In the rows, zero is written as 128.
Known rows:
z_50: [160 194 102 122 116 162 135 115 107 148 114  84 118 167 138 177 139 115
 172  84 131 144  85  94 160 161 156  80  71 109 210 151 139 105]
z_154: [139 189 110 133 118 151 154 115 120 135 128  98 124 176 160 172 138 103
 183  93 134 114  63 145 172 156 146 110  89 103 173 167 133 110]
z_398: [137 173 113 133 122 171 156 112 125 137 135  89 122 167 173 174 138 111
 183 110 126 105  72 126 162 156 147 108  98 105 186 157 123 113]
z_140: [128 182 116 130 122 165 146 115 116 130 136 111 127 172 167 171 141 103
 190  91 134 125  75 133 177 158 143 107  80 106 163 163 134 108]
z_790: [127 122 145 119 154 135 153  90 117 155 120 121 124 171 137 170 152  86
 175  98 106  99  96 102 165 146 137 126  86 121 171 122 116 134]
z_755: [151 144 125 121 155 124 143  88 111 179  91 104 127 177 102 170 159  93
 168  68  99 132 103  88 161 154 138 105  66 116 195 114 144 139]
z_937: [133 181 126 137 126 185 143 115 108 135 137 110 123 172 157 161 138 116
 186 105 134 122  82 125 169 157 145 101  74 100 162 161 131 118]
z_888: [137 147 124 122 131  97 163  91 118 139 104  99 125 174 144 176 148  62
 158  79 110 108  90  87 164 142 141 117  80 131 185 120 109 149]
z_914: [128 177 112 126 135 174 151 122 108 124 138 104 121 164 166 169 133 109
 177  94 138 133  83 108 174 157 143 106  76 111 177 162 119 109]
z_746: [144 140 133 106 158 128 136  93  99 171  95 114 122 165  96 172 151  96
 163  72 113 136 106  75 165 152 144  99  57 125 198 119 131 123]
z_59: [165 198 107 131  97 160 131 111 113 152 117  83 124 170 146 172 148 108
 182  89 129 137  87  97 156 161 155  78  73 106 207 145 150 116]
z_855: [138 181 110 140 151 183 159 120 107 136 130  98 119 177 149 159 132 123
 171  96 128 135  82 123 170 159 138 108  78  97 174 164 125 125]
z_988: [109 181  98 120 134 159 161 114 126 120 124  90 130 156 185 179 138  95
 181  77 134 139  81  94 177 152 144  98  71 127 180 161 115 110]
z_355: [149 151 136 123 142 117 148  85 116 187  85  94 132 166  95 154 159  91
 175  85 113 116  92  89 156 149 145 101  63 120 199 119 145 136]
z_567: [127 188  98 130 114 146 163 109 133 126 121  80 129 165 187 181 141  90
 181  84 127 123  71 111 169 152 147  99  85 121 186 158 122 116]
z_970: [136 137 131 133 161 124 162  96 114 155 113 114 125 183 126 161 150  82
 166  83 105 112  93 109 168 149 129 132  82 114 172 125 124 152]
z_448: [150 189 111 141 106 161 151 120 111 123 138  93 120 174 169 166 136  97
 175 105 135 117  77 114 164 157 147 105  87 104 185 157 125 127]
z_664: [137 184 116 137 108 171 142 120 109 120 144 107 123 170 175 166 139  96
 185 100 135 127  87 106 169 158 144 103  78 107 174 153 129 126]
z_228: [135 183 103 141 133 167 156 116 121 133 132  99 127 181 170 169 141 105
 184  85 124 129  76 131 172 160 136 112  88 100 172 160 136 122]
z_936: [133 123 133 129 166 136 162  91 121 161 117 112 123 180 137 171 152  90
 169  92  94  99  95 107 161 149 131 131  94 115 178 119 120 146]
z_123: [126 192  97 126 112 139 161 108 133 126 118  85 130 170 182 186 142  90
 182  78 128 121  65 127 173 152 147 101  86 119 178 161 126 110]

Facts:
z_112 {ω=b, φ=d, Θ=ziplon}
z_114 {ω=c, φ=d, Θ=ziplon}
z_116 {λ=z_472, ω=c, φ=d, Θ=zivin}
z_123 {λ=z_487, ω=a, φ=d, Θ=lazor}
z_140 {λ=z_535, ω=c, φ=d, Θ=zivin}
z_154 {λ=z_378, ω=a, φ=d, Θ=zivin}
z_16 {λ=z_116, ω=a, φ=d, Θ=zivin}
z_161 {λ=z_948, ω=c, φ=d, Θ=zivin}
z_171 {ω=a, φ=d, Θ=zivin}
z_174 {ω=c, φ=e, Θ=lazor}
z_184 {λ=z_390, ω=b, φ=d, Θ=zivin}
z_201 {λ=z_234, ω=b, φ=d, Θ=zivin}
z_202 {ω=b, φ=d, Θ=zivin}
z_217 {λ=z_481, ω=b, φ=e, Θ=lazor}
z_228 {λ=z_58, ω=b, φ=d, Θ=zivin}
z_231 {λ=z_375, ω=a, φ=d, Θ=zivin}
z_234 {λ=z_667, ω=b, φ=e, Θ=zivin}
z_244 {ω=c, φ=e, Θ=ziplon}
z_247 {ω=a, φ=e, Θ=ziplon}
z_252 {λ=z_379, ω=a, φ=d, Θ=lazor}
z_255 {λ=z_899, ω=a, φ=d, Θ=zivin}
z_257 {λ=z_451, ω=c, φ=d, Θ=limok}
z_273 {λ=z_16, ω=a, φ=d, Θ=lazor}
z_296 {λ=z_247, ω=c, φ=e, Θ=zivin}
z_3 {λ=z_456, ω=b, φ=e, Θ=zivin}
z_304 {λ=z_50, ω=a, φ=d, Θ=lazor}
z_306 {λ=z_765, ω=a, φ=d, Θ=lazor}
z_309 {ω=b, φ=d, Θ=senidro}
z_320 {λ=z_861, ω=a, φ=e, Θ=zivin}
z_340 {λ=z_888, ω=a, φ=d, Θ=zivin}
z_346 {λ=z_355, ω=c, φ=d, Θ=ziplon}
z_348 {ω=a, φ=e, Θ=lazor}
z_352 {ω=a, φ=d, Θ=limok}
z_355 {λ=z_784, ω=a, φ=e, Θ=ziplon}
z_356 {λ=z_59, ω=a, φ=e, Θ=zivin}
z_365 {λ=z_3, ω=a, φ=d, Θ=zivin}
z_366 {λ=z_514, ω=a, φ=e, Θ=zivin}
z_375 {λ=z_123, ω=a, φ=e, Θ=zivin}
z_378 {λ=z_231, ω=b, φ=d, Θ=zivin}
z_379 {ω=a, φ=d, Θ=ziplon}
z_388 {ω=b, φ=e, Θ=limok}
z_390 {λ=z_936, ω=a, φ=e, Θ=lazor}
z_398 {λ=z_184, ω=a, φ=d, Θ=zivin}
z_410 {λ=z_306, ω=c, φ=d, Θ=zivin}
z_419 {λ=z_811, ω=b, φ=d, Θ=zivin}
z_431 {ω=c, φ=d, Θ=zivin}
z_44 {λ=z_579, ω=c, φ=d, Θ=zivin}
z_448 {λ=z_664, ω=a, φ=d, Θ=zivin}
z_451 {λ=z_890, ω=c, φ=d, Θ=senidro}
z_456 {λ=z_346, ω=c, φ=e, Θ=zivin}
z_472 {λ=z_993, ω=a, φ=d, Θ=lazor}
z_477 {λ=z_988, ω=b, φ=d, Θ=lazor}
z_481 {λ=z_846, ω=a, φ=d, Θ=ziplon}
z_487 {λ=z_495, ω=a, φ=d, Θ=senidro}
z_495 {λ=z_296, ω=b, φ=e, Θ=ziplon}
z_50 {λ=z_696, ω=a, φ=d, Θ=ziplon}
z_514 {λ=z_591, ω=c, φ=d, Θ=zivin}
z_530 {λ=z_921, ω=b, φ=e, Θ=zivin}
z_533 {λ=z_356, ω=a, φ=d, Θ=zivin}
z_535 {λ=z_996, ω=c, φ=d, Θ=lazor}
z_548 {ω=c, φ=d, Θ=lazor}
z_553 {λ=z_304, ω=c, φ=e, Θ=zivin}
z_567 {ω=a, φ=d, Θ=lazor}
z_574 {λ=z_979, ω=c, φ=e, Θ=lazor}
z_579 {λ=z_746, ω=a, φ=d, Θ=zivin}
z_58 {λ=z_161, ω=b, φ=e, Θ=limok}
z_59 {λ=z_718, ω=a, φ=d, Θ=ziplon}
z_591 {λ=z_419, ω=a, φ=d, Θ=senidro}
z_602 {λ=z_366, ω=c, φ=d, Θ=limok}
z_64 {ω=b, φ=d, Θ=lazor}
z_658 {λ=z_902, ω=a, φ=e, Θ=limok}
z_664 {λ=z_217, ω=c, φ=d, Θ=zivin}
z_667 {λ=z_273, ω=c, φ=e, Θ=zivin}
z_696 {λ=z_716, ω=a, φ=e, Θ=zivin}
z_716 {λ=z_966, ω=a, φ=e, Θ=lazor}
z_718 {λ=z_410, ω=b, φ=e, Θ=lazor}
z_742 {ω=a, φ=d, Θ=senidro}
z_746 {λ=z_914, ω=c, φ=e, Θ=ziplon}
z_755 {ω=b, φ=e, Θ=ziplon}
z_760 {ω=a, φ=e, Θ=ziplon}
z_763 {ω=a, φ=e, Θ=zivin}
z_765 {λ=z_431, ω=a, φ=d, Θ=lazor}
z_772 {ω=c, φ=d, Θ=lazor}
z_78 {λ=z_906, ω=a, φ=d, Θ=lazor}
z_784 {λ=z_320, ω=a, φ=e, Θ=zivin}
z_790 {λ=z_951, ω=c, φ=e, Θ=zivin}
z_811 {λ=z_154, ω=a, φ=d, Θ=zivin}
z_813 {λ=z_78, ω=b, φ=d, Θ=zivin}
z_830 {ω=a, φ=e, Θ=senidro}
z_833 {λ=z_978, ω=b, φ=e, Θ=ziplon}
z_846 {λ=z_533, ω=c, φ=e, Θ=limok}
z_855 {λ=z_44, ω=b, φ=d, Θ=limok}
z_860 {ω=a, φ=d, Θ=ziplon}
z_861 {λ=z_658, ω=a, φ=d, Θ=ziplon}
z_888 {λ=z_894, ω=a, φ=e, Θ=lazor}
z_890 {λ=z_548, ω=a, φ=d, Θ=zivin}
z_894 {λ=z_448, ω=a, φ=d, Θ=lazor}
z_899 {λ=z_553, ω=a, φ=e, Θ=zivin}
z_902 {λ=z_530, ω=a, φ=d, Θ=zivin}
z_906 {ω=a, φ=d, Θ=zivin}
z_911 {λ=z_833, ω=c, φ=d, Θ=zivin}
z_914 {λ=z_255, ω=c, φ=d, Θ=zivin}
z_916 {ω=c, φ=d, Θ=zivin}
z_921 {λ=z_201, ω=a, φ=d, Θ=limok}
z_936 {λ=z_574, ω=b, φ=e, Θ=zivin}
z_937 {ω=c, φ=d, Θ=limok}
z_948 {λ=z_140, ω=b, φ=d, Θ=zivin}
z_951 {ω=b, φ=e, Θ=zivin}
z_966 {λ=z_340, ω=b, φ=e, Θ=zivin}
z_970 {ω=b, φ=e, Θ=zivin}
z_978 {λ=z_252, ω=c, φ=d, Θ=zivin}
z_979 {λ=z_790, ω=c, φ=d, Θ=zivin}
z_98 {ω=c, φ=e, Θ=zivin}
z_988 {λ=z_855, ω=c, φ=d, Θ=lazor}
z_993 {λ=z_477, ω=c, φ=d, Θ=lazor}
z_996 {λ=z_602, ω=b, φ=e, Θ=zivin}

Rows:
No name comes twice in this set of rows, the named rows included.
[132 169 106 138 137 182 158 113 127 137 138  94 123 175 179 175 141 113
 183  98 115 120  81 122 166 160 138 112  96 103 181 154 129 121]  z_184
[122 135 146 130 150 127 158  93 114 158 113 118 132 168 126 150 153  79
 180  95 119 103  92 101 168 146 134 126  71 120 164 126 125 146]  z_456
[150 189  98 130 128 172 138 110 117 158 115  87 126 172 146 176 148 117
 183  73 119 153  89 102 163 165 145  85  70 104 199 148 153 113]  z_112
[130 138 132 139 161 126 167  94 117 160 110 109 131 179 127 151 153  81
 172  86 108 109  92 106 166 148 127 131  77 114 169 125 127 157]  z_3
[137 190 113 127 117 174 134 107 121 159 114  91 134 157 145 162 154 114
 196  84 133 145  88  93 164 161 149  78  58 112 191 149 154 109]  z_346
[148 190 112 143 101 159 150 119 114 126 137  92 122 174 171 164 138  96
 180 105 133 113  76 115 163 156 147 105  88 102 184 155 129 129]  z_533
[167 127 148 136 152 130 151 122  93 171 136 128 121 168  92 133 143  91
 174 124 135  82  76 125 165 159 133 160 103  98 194 134 133 132]  z_830
[125 138 130 137 171 126 172  96 115 162 105 106 131 174 121 147 150  83
 169  86 113 114  91 103 168 148 127 133  74 116 172 129 125 154]  z_234
[115 137 129 116 146 110 160  87 123 144 105 112 132 167 148 177 154  66
 172  73 108 114  94  90 171 143 137 118  71 135 170 122 115 140]  z_174
[141 136 141 136 164 135 158  94 105 161 111 119 121 189 112 154 148  92
 165  92 102 109  94 116 164 150 130 128  78 105 163 126 127 156]  z_388
[125 183 103 146 141 173 168 119 123 139 129  89 131 168 165 151 141 106
 186  93 132 131  77 115 170 158 134 113  77 105 175 160 134 132]  z_201
[142 138 135 122 155 115 163 100 103 148 110 110 118 174 116 163 139  83
 154  94 117 103  87 102 165 146 139 127  82 120 185 130 108 141]  z_899
[131 133 141 118 157 126 153 100 100 145 117 124 121 172 123 165 143  82
 162  88 117 115  97  94 171 146 136 125  73 121 173 128 110 138]  z_553
[112 124 131 112 149 121 158  83 132 148 111 109 129 166 159 188 155  74
 175  81  98 103  97  89 166 142 138 118  84 137 176 117 111 133]  z_574

The same objects again, as new rows of numbers:
Known rows:
z_59: [146  75 129  94  74 129 138 109 145 107 156 134 124 106 124 118 128 192
 163 177 174  60  42 139 120  52]
z_533: [132 112 144  94 105 124 174 135 129 113 137 159 121 121 131 107 125 192
 147 133  94  20 119 125 132 113]
z_760: [149 150 108 171 145 136 101 127 143 106 154  71 135 157 133 150 129 104
 101 167 235 144  96 163  84  97]
z_667: [127 168 132 166 218 131 121 117 132 129 111 101 132 187 114 154 114  92
  73 107 146 146 157 134  91 180]
z_217: [153 247 125 154 221 133 157 128 133 142 196  97 114 113 126 108 125  70
 116 127 119 104 169 130 106 141]
z_252: [112  93 133  90  73 125 158 131 119 135 123 137 128  72 132  86 121 143
 147 120  95 130 147 113 167 141]
z_906: [116  88 133 109  86 125 143 141 121 112 105 152 131 117 137 136 124 174
 146 116 107  89 138 123 143 126]
z_355: [141 145 114 138 165 139 115 111 145 132 134  59 132 158 122 158 108 124
  95 156 246 146 104 158  79 111]
z_830: [144 164 113 170 156 135 116 132 140 119 150  75 132 158 137 145 133  99
  92 153 198 143 119 158  92 119]
z_123: [118  87 134  73  69 126 127 156 114 175 111 143 131  92 138  67 144 131
 151 145  86 132 140 118 172 134]
z_244: [146 137 109 177 175 140  98 114 147 119 161  88 135 182 124 144 120  79
  87 159 212 174  68 152  77 102]
z_996: [139 208 113 165 207 133  90 174 117 160 138 112 126 188 142 159 139  68
 110 121 139 133 181 143  99 134]
z_116: [113  82 145 121 118 119 117 102 127 110  84 162 134 132 109 140 125 159
 137 114 101 138 119 109 139 148]
z_477: [123 144 138 125 105 117 108  99 124 124 113 141 128  60 112 129 140 127
 179 116  99 181 158 101 166 143]
z_602: [125  79 131  74  77 134 109 126 126 202 119 146 125 118 130  65 154 107
 128 154  74 199  72 120 168 117]
z_388: [144 227 111 158 184 137 123 114 136 160 164  73 114 120 133 139 139  53
  97 126 145 214 149 140 118 134]
z_16: [116  93 143 111  92 119 123 117 124 104  76 142 135 110 121 142 132 185
 147 119 125 109 147 119 146 145]
z_574: [113 165 109 176 180 139 166 134 127 133 164  94 132 134 134 114  92  35
  64  86 127 199 161 127 116 177]
z_431: [122  89 142  94 128 128 167 125 128 127 133 174 121 142 122 110 112 167
 129 119  81  57 101 115 128 120]
z_306: [126 109 143  71  93 125 181 131 127 143 146 141 121  71 128  66 119 162
 149 133  83  70 130 115 157 129]
z_535: [114  73 135  75  96 128 118 144 115 186 117 162 130 117 126  59 132 108
 140 134  66 154 109 109 163 139]

Rows:
No name comes twice in this set of rows, the named rows included.
[132 103 146 112 132 125 158 118 133 111 141 178 122 137 119 101 125 165
 141 130  77  52  90 116 127 120]  z_664
[135 117 143 130  90 119 144 127 131  83 125 159 127 110 129 113 143 183
 153 139 100  52 119 125 139 119]  z_340
[122  59 126 111  94 129 119 107 135 121 128 153 131 126 122 127 122 146
 139 137 139 153  57 122 132  91]  z_451
[124 101 133  88  55 129 143 111 131 149 121 119 121  74 134  85 142 148
 137 142 104 173 101 125 170 122]  z_352
[116 101 144 101  76 117 129 108 124 125  95 128 135  64 116 101 136 151
 154 126 106 156 149 111 171 161]  z_472
[120  95 143 151 102 119 106 107 129  89  95 167 136 128 113 133 143 145
 140 121  95 142 109 111 142 145]  z_44
[149 214 131 175 166 125 142 130 136 109 165  82 129 116 130  85 147  80
  99 148 129 127 166 139 118 169]  z_716
[113  95 146  86  81 121 140 108 123 136  92 126 132  65 115 100 123 158
 150 121 108 147 155 109 169 161]  z_273
[126 106 142 150  75 115 109 121 127  72  91 150 138 103 126 141 154 172
 155 133 110 112 135 122 147 138]  z_579
[136  97 115 119  90 127  88 103 135 116 138 140 127 103 123 170 130 153
 181 145 188 151  69 128 125  49]  z_112

